Here is a tiny trained network, its code and every weight. The questions are about switching its units off for an input and a class, where a switched-off unit gives its printed mean instead of its output.

import numpy as np


def w(rows, s, z=0):
    codes = np.array(rows[::2]) - 128.0
    scale = np.full(codes.shape[1], s)
    scale[-1] = z or s
    return codes * scale


def f(y):
    return y / 2 * (1 + np.tanh(0.7978845608 * (y + 0.044715 * y**3)))


def log_softmax(a):
    a = a - a.max(-1, keepdims=True)
    return a - np.log(np.exp(a).sum(-1, keepdims=True))


def net(x, mask):
    res = np.array(x, float).reshape(1, 3) / 4 @ E
    y = f(res @ A[0][:, :-1].T + A[0][:, -1])
    res = res + np.where(mask, y, B[0][:, -1]) @ B[0][:, :-1]
    return log_softmax(res[-1] @ U[:, :-1].T + U[:, -1])


A, B = {}, {}
E = w([
[129,128,128],'x0',
[188,13,202],'x1',
[3,115,211],'x2',
],0.0071)
A[0] = w([
[85,225,60,171],'n1',
[172,50,175,77],'n2',
[129,128,127,122],'n3',
[78,253,46,153],'n4',
[28,114,206,80],'n5',
[163,54,164,106],'n6',
[201,134,79,3],'n7',
[88,227,67,175],'n8',
[226,136,70,31],'n9',
[164,53,164,96],'n10',
[81,235,53,167],'n11',
[190,133,85,20],'n12',
[130,135,136,113],'n13',
[173,41,176,98],'n14',
[27,115,207,75],'n15',
[245,137,61,26],'n16',
[172,42,174,84],'n17',
[211,135,77,14],'n18',
[31,117,208,80],'n19',
[173,38,175,77],'n20',
[175,37,178,70],'n21',
],0.0069,0.00058)
B[0] = w([
[200,195,218,219],'n1',
[170,174,192,194],'n2',
[129,126,129,128],'n3',
[169,182,221,252],'n4',
[70,66,27,221],'n5',
[155,163,180,183],'n6',
[74,73,53,170],'n7',
[171,180,213,216],'n8',
[75,70,44,199],'n9',
[171,168,190,184],'n10',
[166,176,219,233],'n11',
[86,82,63,159],'n12',
[127,126,126,127],'n13',
[156,159,182,205],'n14',
[31,25,2,222],'n15',
[78,70,37,221],'n16',
[178,177,193,201],'n17',
[63,58,38,180],'n18',
[58,50,23,219],'n19',
[175,178,198,205],'n20',
[185,195,210,208],'n21',
],0.0054,0.0038)
U = w([
[168,193,249,254],'0',
[88,62,9,2],'1',
],0.013,0.00043)

Each question gives the input, the list of numbers given to net, and the class t.
The units are the neurons (one row each of A and B). Each row of codes is followed by its name. A weight is (code - 128) times the scale printed after its matrix; where a second scale follows, it is the last column's (A, B and U).
mask holds one flag per neuron, in row order. A switched-off neuron (its flag False) gives its mean, the last column of its row in B, instead of its output. The means were averaged over made-up inputs and are rounded, as every weight is.
A unit's drop is (log p(t) with every unit on - log p(t) with that unit switched off) / (log p(t) with every unit on - log p(t) with every unit switched off).
unit that matters most: the unit with the biggest drop
k most important neurons: the k neurons with the biggest drops, biggest first
drop of u: that unit's drop, to one decimal
input [8,-8,-8], class 0: 2 most important neurons -> n4, n1
input [5,4,-5], class 1: unit that matters most -> n16
input [3,-6,-6], class 0: 3 most important neurons -> n4, n1, n11
input [6,6,8], class 1: 2 most important neurons -> n15, n19
input [6,-6,-6], class 0: 3 most important neurons -> n4, n1, n11
input [8,-7,-7], class 0: 3 most important neurons -> n4, n1, n11
input [7,5,7], class 1: 3 most important neurons -> n15, n19, n5
input [4,-3,4], class 1: drop of n15 -> 0.3
input [-7,5,7], class 1: drop of n19 -> 0.2
input [-3,3,-5], class 1: drop of n4 -> 0.1
